Below are the code and all the weights of a small trained network. Each question names an input and a class and asks about switching units off, where a switched-off unit gives its printed mean instead of its output.

import numpy as np


def w(rows, s, z=0):
    codes = np.array(rows[::2]) - 128.0
    scale = np.full(codes.shape[1], s)
    scale[-1] = z or s
    return codes * scale


def norm(h):
    return h / np.sqrt((h * h).mean(-1, keepdims=True) + 1e-5)


def f(y):
    return np.maximum(y, 0)


def log_softmax(a):
    a = a - a.max(-1, keepdims=True)
    return a - np.log(np.exp(a).sum(-1, keepdims=True))


def net(x, mask):
    res = np.array(x, float).reshape(1, 5) / 4 @ E
    u = 0
    for l in range(4):
        y = f(norm(res) @ A[l][:, :-1].T + A[l][:, -1])
        res = res + np.where(mask[u : u + 3], y, B[l][:, -1]) @ B[l][:, :-1]
        u += 3
    return log_softmax(norm(res)[-1] @ U[:, :-1].T + U[:, -1])


A, B = {}, {}
E = w([
[208,4,60,82,172,98,121,174,126,219,193,140],'x0',
[106,72,151,186,77,153,144,109,138,98,232,7],'x1',
[124,130,120,134,130,124,127,123,127,124,129,128],'x2',
[145,158,106,160,77,60,229,182,40,187,158,174],'x3',
[142,127,125,136,130,118,120,127,125,122,120,119],'x4',
],0.0016)
A[0] = w([
[128,95,160,168,52,128,146,91,135,120,225,4,147],'0.n1',
[131,160,166,188,60,130,204,140,58,137,192,85,5],'0.n2',
[182,41,38,119,189,122,123,232,124,189,189,134,96],'0.n3',
],0.0021,0.0033)
B[0] = w([
[87,85,106,184,165,176,132,164,118,69,209,82,251],'0.n1',
[29,174,81,190,144,4,234,110,126,72,100,164,164],'0.n2',
[142,53,171,122,126,100,150,72,166,164,167,141,244],'0.n3',
],0.0031,0.0027)
A[1] = w([
[153,117,69,143,77,79,210,233,6,206,171,141,9],'1.n1',
[134,178,113,164,39,62,228,180,13,141,144,159,91],'1.n2',
[103,232,194,63,62,93,131,62,129,112,13,125,103],'1.n3',
],0.0026,0.0014)
B[1] = w([
[150,88,254,170,37,131,168,9,225,134,157,154,231],'1.n1',
[119,166,68,116,221,182,59,229,43,140,103,102,253],'1.n2',
[202,39,141,239,132,215,89,107,151,189,216,167,243],'1.n3',
],0.0028,0.0027)
A[2] = w([
[116,247,109,158,125,196,129,229,2,130,87,124,108],'2.n1',
[12,250,148,158,95,146,154,146,90,5,92,33,4],'2.n2',
[182,20,42,2,202,77,81,145,167,160,160,95,151],'2.n3',
],0.0027,0.0014)
B[2] = w([
[203,114,146,156,220,160,59,215,61,154,128,110,203],'2.n1',
[139,168,96,25,74,2,222,131,84,64,107,44,213],'2.n2',
[27,242,80,134,157,171,105,184,90,72,51,130,254],'2.n3',
],0.0031,0.0033)
A[3] = w([
[123,144,120,121,114,191,57,26,221,112,49,185,106],'3.n1',
[193,162,184,62,72,32,171,73,159,203,69,213,3],'3.n2',
[95,82,154,88,2,79,198,41,181,72,181,57,123],'3.n3',
],0.0034,0.003)
B[3] = w([
[157,105,144,120,77,25,213,117,146,189,179,150,239],'3.n1',
[6,65,91,60,70,255,165,46,33,78,88,17,172],'3.n2',
[197,171,159,86,113,135,69,96,160,178,45,211,252],'3.n3',
],0.0044,0.0029)
U = w([
[250,16,244,247,15,50,223,9,243,248,248,246,254],'0',
[20,232,13,4,236,3,121,232,232,224,4,246,79],'1',
[245,228,242,13,20,171,13,10,241,21,7,45,129],'2',
[15,14,24,188,237,233,19,219,219,18,241,5,37],'3',
[247,183,220,240,248,253,4,241,21,249,38,236,29],'4',
[8,31,85,9,25,248,241,21,10,205,40,116,132],'5',
[117,247,110,190,82,4,250,227,12,10,148,7,109],'6',
],0.0058,0.0025)

Each question gives the input, the list of numbers given to net, and the class t.
The units are the neurons (one row each of A and B). Each row of codes is followed by its name. A weight is (code - 128) times the scale printed after its matrix; where a second scale follows, it is the last column's (A, B and U).
mask holds one flag per neuron, layer by layer. A switched-off neuron (its flag False) gives its mean, the last column of its row in B, instead of its output. The means were averaged over made-up inputs and are rounded, as every weight is.
A unit's drop is (log p(t) with every unit on - log p(t) with that unit switched off) / (log p(t) with every unit on - log p(t) with every unit switched off).
The circuit of an input: a set's keep is (log p(t) with only the set's units on - log p(t) with every unit switched off) / (log p(t) with every unit on - log p(t) with every unit switched off). Starting from all 12 units, units are removed one at a time, each time the one whose removal leaves the highest keep (on an exact tie, the one counted first), for as long as the keep stays at least 0.8.
circuit, biggest first: the units of the circuit, biggest drop first
unit that matters most: the unit with the biggest drop
k most important neurons: the k neurons with the biggest drops, biggest first
k most important neurons of layer l: the k neurons of layer l with the biggest drops, biggest first
input [8,-5,2,4,1], class 5: circuit, biggest first : 3.n2, 1.n1
input [0,5,-1,4,-8], class 6: 3 most important neurons : 0.n2, 1.n2, 0.n3
input [-5,-5,5,-8,-3], class 0: unit that matters most : 3.n1
input [-4,5,-2,0,-4], class 2: 3 most important neurons : 3.n3, 1.n2, 2.n3
input [1,-1,4,-8,6], class 1: circuit, biggest first : 1.n1, 2.n3, 3.n1, 0.n1
input [-8,0,-7,-4,8], class 0: circuit, biggest first : 1.n3, 3.n1
input [2,-8,-3,7,-2], class 5: circuit, biggest first : 1.n1, 3.n2
input [0,3,8,-3,3], class 2: 4 most important neurons : 1.n3, 1.n2, 3.n3, 2.n1
input [5,-1,6,-5,6], class 1: circuit, biggest first : 2.n3, 0.n1
input [-6,-6,3,-4,4], class 0: circuit, biggest first : 1.n3, 3.n1
input [3,-1,6,-1,-5], class 1: 2 most important neurons : 1.n1, 2.n3
input [3,0,-1,4,4], class 5: 2 most important neurons : 3.n2, 0.n1
input [0,8,5,0,-6], class 2: circuit, biggest first : 3.n3, 1.n3
input [2,4,-4,0,-7], class 3: circuit, biggest first : 0.n1
input [0,-3,7,0,-5], class 0: 2 most important neurons : 0.n1, 1.n2
input [2,0,-5,-1,-3], class 1: 4 most important neurons : 1.n3, 1.n1, 2.n3, 0.n1
input [6,-1,-4,6,-2], class 5: circuit, biggest first : 3.n2, 1.n1, 0.n1
input [-7,-6,-6,1,-4], class 4: 4 most important neurons : 1.n1, 0.n3, 2.n1, 1.n3
input [-8,-2,4,-1,5], class 0: 2 most important neurons : 1.n3, 1.n2
input [-5,0,6,4,-2], class 4: unit that matters most : 2.n1
input [4,-6,-5,1,-1], class 5: 2 most important neurons : 1.n2, 3.n2
input [8,0,2,-3,0], class 1: 2 most important neurons of layer 1 : 1.n3, 1.n2
input [3,-3,-8,-4,-3], class 1: 2 most important neurons : 2.n3, 1.n1
input [3,0,5,-7,-8], class 1: 4 most important neurons : 2.n3, 1.n1, 0.n1, 3.n1
